Below are the code and all the weights of a small trained network. Each question names an input and a class and asks about switching units off, where a switched-off unit gives its printed mean instead of its output.

import numpy as np


def w(rows, s, z=0):
    codes = np.array(rows[::2]) - 128.0
    scale = np.full(codes.shape[1], s)
    scale[-1] = z or s
    return codes * scale


def f(y):
    return y / 2 * (1 + np.tanh(0.7978845608 * (y + 0.044715 * y**3)))


def log_softmax(a):
    a = a - a.max(-1, keepdims=True)
    return a - np.log(np.exp(a).sum(-1, keepdims=True))


def net(x, mask):
    res = np.array(x, float).reshape(1, 6) / 4 @ E
    y = f(res @ A[0][:, :-1].T + A[0][:, -1])
    res = res + np.where(mask, y, B[0][:, -1]) @ B[0][:, :-1]
    return log_softmax(res[-1] @ U[:, :-1].T + U[:, -1])


A, B = {}, {}
E = w([
[103,103,89,94,51,94,41,151,73,143],'x0',
[123,168,129,103,141,150,106,91,142,91],'x1',
[179,92,178,184,116,95,108,150,10,97],'x2',
[218,126,36,169,76,116,142,104,161,110],'x3',
[167,98,153,24,106,143,149,100,100,128],'x4',
[133,93,109,74,179,82,119,214,119,80],'x5',
],0.011)
A[0] = w([
[133,187,194,182,159,71,232,137,146,111,95],'n0',
[141,119,169,46,86,118,190,126,77,157,149],'n1',
[107,124,83,17,130,170,177,120,202,181,128],'n2',
[202,133,56,128,72,176,89,118,173,116,254],'n3',
[97,74,111,224,103,110,139,220,151,167,191],'n4',
[29,140,73,68,119,121,172,160,189,117,98],'n5',
[163,160,147,164,182,177,137,152,148,117,129],'n6',
[133,63,132,141,198,195,216,133,157,175,84],'n7',
[81,128,157,198,176,60,89,146,176,124,117],'n8',
[90,154,92,207,160,106,93,156,118,135,178],'n9',
[105,98,99,117,84,117,44,137,141,141,100],'n10',
[138,83,177,138,152,45,118,154,65,108,152],'n11',
[151,186,181,148,110,88,197,123,2,36,78],'n12',
[77,167,195,120,127,170,142,105,81,217,154],'n13',
[192,159,184,113,200,95,194,124,138,132,64],'n14',
[111,163,246,96,97,135,123,208,154,166,97],'n15',
[55,172,150,99,154,183,124,190,90,117,176],'n16',
[221,141,75,161,124,96,151,84,102,87,134],'n17',
[80,123,62,74,89,214,199,175,175,179,7],'n18',
[162,147,94,120,74,121,139,127,170,179,117],'n19',
[54,114,121,103,75,64,47,117,92,243,115],'n20',
[188,115,149,41,90,136,217,162,106,176,80],'n21',
[156,117,105,38,208,56,146,250,146,72,168],'n22',
[79,179,86,96,76,37,149,199,87,71,189],'n23',
[165,41,66,118,127,109,174,54,79,143,253],'n24',
[121,111,149,126,47,167,148,67,101,221,197],'n25',
],0.0083,0.0032)
B[0] = w([
[114,141,44,76,113,103,167,88,82,136,204],'n0',
[119,104,94,126,109,186,35,138,164,101,196],'n1',
[72,160,102,152,173,141,105,169,90,110,244],'n2',
[112,44,106,158,203,125,134,115,151,140,236],'n3',
[60,76,79,101,147,205,115,118,170,103,204],'n4',
[29,226,119,187,108,183,175,161,21,193,215],'n5',
[125,142,61,91,64,98,124,40,103,118,176],'n6',
[158,138,39,115,137,96,144,66,46,152,193],'n7',
[187,142,75,102,118,181,81,125,189,129,184],'n8',
[104,172,104,58,80,182,64,38,194,131,191],'n9',
[157,108,41,40,109,66,208,114,83,173,183],'n10',
[117,115,145,139,100,174,94,112,66,164,220],'n11',
[50,206,116,165,134,174,74,218,78,200,223],'n12',
[97,108,151,190,209,68,142,127,174,56,214],'n13',
[136,173,66,2,130,102,117,64,98,178,184],'n14',
[167,122,44,152,199,62,61,146,150,43,186],'n15',
[180,50,73,179,159,89,76,110,154,46,202],'n16',
[111,109,138,146,223,95,50,110,96,144,216],'n17',
[97,215,173,161,130,142,25,177,110,212,197],'n18',
[108,161,138,174,218,64,158,175,118,113,174],'n19',
[241,109,54,111,172,119,208,79,101,173,227],'n20',
[234,68,87,100,18,190,44,131,233,84,181],'n21',
[17,44,229,192,70,86,132,50,157,161,254],'n22',
[102,59,144,73,101,131,155,112,114,162,203],'n23',
[118,103,136,156,201,184,142,151,168,164,203],'n24',
[45,97,156,140,60,114,142,71,133,105,218],'n25',
],0.006,0.0097)
U = w([
[96,184,115,148,134,192,86,213,35,168,90],'0',
[161,146,61,22,98,51,149,89,62,155,80],'1',
[140,130,76,71,62,248,38,131,228,65,91],'2',
[94,95,111,122,152,174,141,128,113,92,255],'3',
[130,82,113,166,228,66,107,171,137,81,93],'4',
[69,107,196,157,75,80,151,64,146,144,163],'5',
[143,134,180,143,106,87,170,193,172,77,127],'6',
[184,165,198,110,86,50,231,254,154,70,33],'7',
],0.01,0.0067)

Each question gives the input, the list of numbers given to net, and the class t.
The units are the neurons (one row each of A and B). Each row of codes is followed by its name. A weight is (code - 128) times the scale printed after its matrix; where a second scale follows, it is the last column's (A, B and U).
mask holds one flag per neuron, in row order. A switched-off neuron (its flag False) gives its mean, the last column of its row in B, instead of its output. The means were averaged over made-up inputs and are rounded, as every weight is.
A unit's drop is (log p(t) with every unit on - log p(t) with that unit switched off) / (log p(t) with every unit on - log p(t) with every unit switched off).
The circuit of an input: a set's keep is (log p(t) with only the set's units on - log p(t) with every unit switched off) / (log p(t) with every unit on - log p(t) with every unit switched off). Starting from the 12 units with the biggest drops (on a tie, the unit counted first), units are removed one at a time, each time the one whose removal leaves the highest keep (on an exact tie, the one counted first), for as long as the keep stays at least 0.8.
circuit, biggest first: the units of the circuit, biggest drop first
unit that matters most: the unit with the biggest drop
top k neurons: the k neurons with the biggest drops, biggest first
drop of u: that unit's drop, to one decimal
input [-1,3,0,-8,5,-6], class 4: unit that matters most	n13
input [-3,6,8,8,-5,-5], class 0: top 2 neurons	(n12, n13)
input [8,-1,2,3,-1,-8], class 1: top 2 neurons	(n20, n10)
input [-7,-3,-5,4,-1,7], class 1: top 3 neurons	(n7, n14, n0)
input [6,-7,4,-7,7,-7], class 2: circuit, biggest first	(n1, n21)
input [-6,4,5,-5,-4,1], class 1: top 3 neurons	(n0, n14, n6)
input [1,0,1,7,-4,0], class 4: top 2 neurons	(n17, n3)
input [6,-5,-1,8,-7,-3], class 4: top 2 neurons	(n19, n3)
input [-6,4,2,2,7,0], class 2: top 2 neurons	(n21, n1)
input [7,1,5,-6,-4,1], class 1: top 2 neurons	(n20, n10)
input [-1,-5,4,6,-8,0], class 2: top 2 neurons	(n9, n4)
input [-5,3,1,-4,-8,5], class 2: top 2 neurons	(n8, n9)
input [1,-2,7,-8,-4,-7], class 4: top 2 neurons	(n13, n15)
input [4,-6,3,-5,0,8], class 5: unit that matters most	n22
input [3,1,6,5,7,5], class 2: top 3 neurons	(n21, n1, n5)
input [5,-5,-4,7,5,-7], class 4: circuit, biggest first	(n19, n3)
input [-5,3,-1,6,0,-1], class 4: circuit, biggest first	(n3, n17)
input [-6,3,2,5,-1,-3], class 1: drop of n9	0.0
input [5,-4,2,4,-6,2], class 2: drop of n7	0.1
input [-8,4,0,8,5,-2], class 1: unit that matters most	n14
input [8,-7,4,-5,2,-7], class 1: drop of n22	0.3
